Below are the code and all the weights of a small trained network. Each question names an input and a class and asks about switching units off, where a switched-off unit gives its printed mean instead of its output.

import numpy as np


def w(rows, s, z=0):
    codes = np.array(rows[::2]) - 128.0
    scale = np.full(codes.shape[1], s)
    scale[-1] = z or s
    return codes * scale


def f(y):
    return y / 2 * (1 + np.tanh(0.7978845608 * (y + 0.044715 * y**3)))


def log_softmax(a):
    a = a - a.max(-1, keepdims=True)
    return a - np.log(np.exp(a).sum(-1, keepdims=True))


def net(x, mask):
    res = np.array(x, float).reshape(1, 5) / 4 @ E
    y = f(res @ A[0][:, :-1].T + A[0][:, -1])
    res = res + np.where(mask, y, B[0][:, -1]) @ B[0][:, :-1]
    return log_softmax(res[-1] @ U[:, :-1].T + U[:, -1])


A, B = {}, {}
E = w([
[170,143,120,254,112],'x0',
[127,146,162,140,160],'x1',
[74,223,87,145,144],'x2',
[138,91,51,181,226],'x3',
[127,129,127,127,127],'x4',
],0.0089)
A[0] = w([
[139,126,100,144,224,86],'N1',
[121,108,85,121,178,76],'N2',
[53,129,91,125,80,119],'N3',
[107,129,109,124,54,82],'N4',
[149,157,148,185,116,123],'N5',
[128,194,99,128,143,53],'N6',
[118,106,164,110,161,171],'N7',
[97,120,128,133,129,119],'N8',
[88,149,172,117,55,3],'N9',
[77,247,91,123,141,88],'N10',
[97,156,187,125,101,94],'N11',
[108,125,130,205,94,155],'N12',
[132,130,86,106,91,78],'N13',
[113,173,166,186,166,171],'N14',
[62,125,117,92,138,83],'N15',
[64,122,154,93,187,154],'N16',
],0.015,0.0033)
B[0] = w([
[93,100,171,149,121,246],'N1',
[96,139,177,254,143,194],'N2',
[135,75,127,104,190,168],'N3',
[62,52,145,173,157,160],'N4',
[116,143,47,98,97,196],'N5',
[172,115,216,141,111,169],'N6',
[147,153,116,63,98,168],'N7',
[128,163,106,105,146,129],'N8',
[101,130,155,194,168,199],'N9',
[181,71,194,70,99,254],'N10',
[64,170,130,199,162,183],'N11',
[101,176,94,54,102,213],'N12',
[110,98,87,158,104,133],'N13',
[122,87,63,123,90,208],'N14',
[92,188,114,117,78,184],'N15',
[59,132,60,101,111,210],'N16',
],0.0091,0.0073)
U = w([
[117,137,162,209,144,3],'0',
[159,83,91,88,109,238],'1',
[133,169,32,57,103,110],'2',
[255,50,209,66,100,101],'3',
[175,144,103,90,129,195],'4',
],0.009,0.0024)

Each question gives the input, the list of numbers given to net, and the class t.
The units are the neurons (one row each of A and B). Each row of codes is followed by its name. A weight is (code - 128) times the scale printed after its matrix; where a second scale follows, it is the last column's (A, B and U).
mask holds one flag per neuron, in row order. A switched-off neuron (its flag False) gives its mean, the last column of its row in B, instead of its output. The means were averaged over made-up inputs and are rounded, as every weight is.
A unit's drop is (log p(t) with every unit on - log p(t) with that unit switched off) / (log p(t) with every unit on - log p(t) with every unit switched off).
The circuit of an input: a set's keep is (log p(t) with only the set's units on - log p(t) with every unit switched off) / (log p(t) with every unit on - log p(t) with every unit switched off). Starting from the 12 units with the biggest drops (on a tie, the unit counted first), units are removed one at a time, each time the one whose removal leaves the highest keep (on an exact tie, the one counted first), for as long as the keep stays at least 0.8.
units of the circuit, in order: the units of the circuit, biggest drop first
k most important neurons: the k neurons with the biggest drops, biggest first
drop when u is switched off: that unit's drop, to one decimal
input [-2,-4,-7,-8,7], class 0: units of the circuit, in order -> N9, N11
input [6,-5,3,4,-3], class 2: units of the circuit, in order -> N12
input [1,1,7,-5,-7], class 3: 2 most important neurons -> N10, N6
input [8,8,7,-4,-2], class 1: 3 most important neurons -> N10, N6, N14
input [6,-1,8,-5,-5], class 3: 3 most important neurons -> N10, N6, N16
input [-4,-5,7,8,4], class 0: 2 most important neurons -> N2, N1
input [-3,-5,-1,5,-1], class 0: units of the circuit, in order -> N2, N12
input [-3,8,-2,8,5], class 0: 2 most important neurons -> N2, N1
input [7,-2,-3,-4,-7], class 2: units of the circuit, in order -> N12, N5
input [-6,2,-2,-7,5], class 0: 2 most important neurons -> N9, N11
input [5,-2,6,2,2], class 3: units of the circuit, in order -> N10, N6
input [-4,0,1,5,-2], class 0: 2 most important neurons -> N2, N12
input [-6,-2,3,-8,-1], class 0: 3 most important neurons -> N9, N11, N4
input [6,4,8,-5,-3], class 3: units of the circuit, in order -> N10
input [8,-5,5,6,7], class 2: 3 most important neurons -> N12, N5, N14
input [0,4,5,-8,5], class 0: 2 most important neurons -> N11, N9
input [-6,-7,-2,-8,-8], class 0: 3 most important neurons -> N9, N11, N4
input [-8,7,0,2,6], class 2: drop when N16 is switched off -> 0.4
input [8,2,-1,3,-6], class 2: drop when N12 is switched off -> 0.2
input [-2,2,8,6,1], class 3: drop when N9 is switched off -> 0.0
